Below is a small trained network, with its code and all its weights. Each question gives an input and a class and asks what happens when units are switched off, that is, made to give their printed mean instead of their output.

import numpy as np


def w(rows, s, z=0):
    codes = np.array(rows[::2]) - 128.0
    scale = np.full(codes.shape[1], s)
    scale[-1] = z or s
    return codes * scale


def f(y):
    return y / 2 * (1 + np.tanh(0.7978845608 * (y + 0.044715 * y**3)))


def log_softmax(a):
    a = a - a.max(-1, keepdims=True)
    return a - np.log(np.exp(a).sum(-1, keepdims=True))


def net(x, mask):
    res = np.array(x, float).reshape(1, 5) / 4 @ E
    y = f(res @ A[0][:, :-1].T + A[0][:, -1])
    res = res + np.where(mask, y, B[0][:, -1]) @ B[0][:, :-1]
    return log_softmax(res[-1] @ U[:, :-1].T + U[:, -1])


A, B = {}, {}
E = w([
[254,156,226],'x0',
[134,179,154],'x1',
[134,28,143],'x2',
[185,175,69],'x3',
[178,147,40],'x4',
],0.0076)
A[0] = w([
[94,99,135,2],'neuron 0',
[29,32,31,107],'neuron 1',
[59,194,149,231],'neuron 2',
[103,71,220,232],'neuron 3',
[150,67,196,105],'neuron 4',
[74,82,140,73],'neuron 5',
[177,43,233,88],'neuron 6',
[134,93,22,88],'neuron 7',
[227,254,102,204],'neuron 8',
],0.0088,0.004)
B[0] = w([
[185,196,131,120],'neuron 0',
[205,166,78,245],'neuron 1',
[75,82,117,194],'neuron 2',
[104,36,208,218],'neuron 3',
[131,73,140,164],'neuron 4',
[171,134,164,151],'neuron 5',
[113,68,90,194],'neuron 6',
[204,147,81,177],'neuron 7',
[51,254,162,254],'neuron 8',
],0.0074,0.0073)
U = w([
[166,169,41,62],'0',
[136,53,133,160],'1',
[79,128,140,252],'2',
[86,155,101,60],'3',
[168,248,161,83],'4',
[151,89,149,84],'5',
],0.015,0.0034)

Each question gives the input, the list of numbers given to net, and the class t.
The units are the neurons (one row each of A and B). Each row of codes is followed by its name. A weight is (code - 128) times the scale printed after its matrix; where a second scale follows, it is the last column's (A, B and U).
mask holds one flag per neuron, in row order. A switched-off neuron (its flag False) gives its mean, the last column of its row in B, instead of its output. The means were averaged over made-up inputs and are rounded, as every weight is.
A unit's drop is (log p(t) with every unit on - log p(t) with that unit switched off) / (log p(t) with every unit on - log p(t) with every unit switched off).
The circuit of an input: a set's keep is (log p(t) with only the set's units on - log p(t) with every unit switched off) / (log p(t) with every unit on - log p(t) with every unit switched off). Starting from all 9 units, units are removed one at a time, each time the one whose removal leaves the highest keep (on an exact tie, the one counted first), for as long as the keep stays at least 0.8.
units of the circuit, in order: the units of the circuit, biggest drop first
unit that matters most: the unit with the biggest drop
k most important neurons: the k neurons with the biggest drops, biggest first
drop when u is switched off: that unit's drop, to one decimal
input [7,8,8,-4,3], class 1: units of the circuit, in order : neuron 6; neuron 3
input [0,7,5,-4,-3], class 1: units of the circuit, in order : neuron 8; neuron 3
input [8,-2,5,6,-6], class 1: unit that matters most : neuron 6
input [-5,8,7,-1,3], class 0: units of the circuit, in order : neuron 1; neuron 3
input [-8,1,1,-1,-8], class 5: 3 most important neurons : neuron 8; neuron 1; neuron 5
input [-2,-1,-6,6,3], class 4: 2 most important neurons : neuron 8; neuron 6
input [4,1,-7,-8,1], class 2: 2 most important neurons : neuron 1; neuron 2
input [1,-1,-6,8,8], class 4: drop when neuron 8 is switched off : 0.8
input [-4,-2,-6,-5,5], class 0: drop when neuron 8 is switched off : 0.2
input [7,2,5,-1,0], class 1: drop when neuron 4 is switched off : 0.1
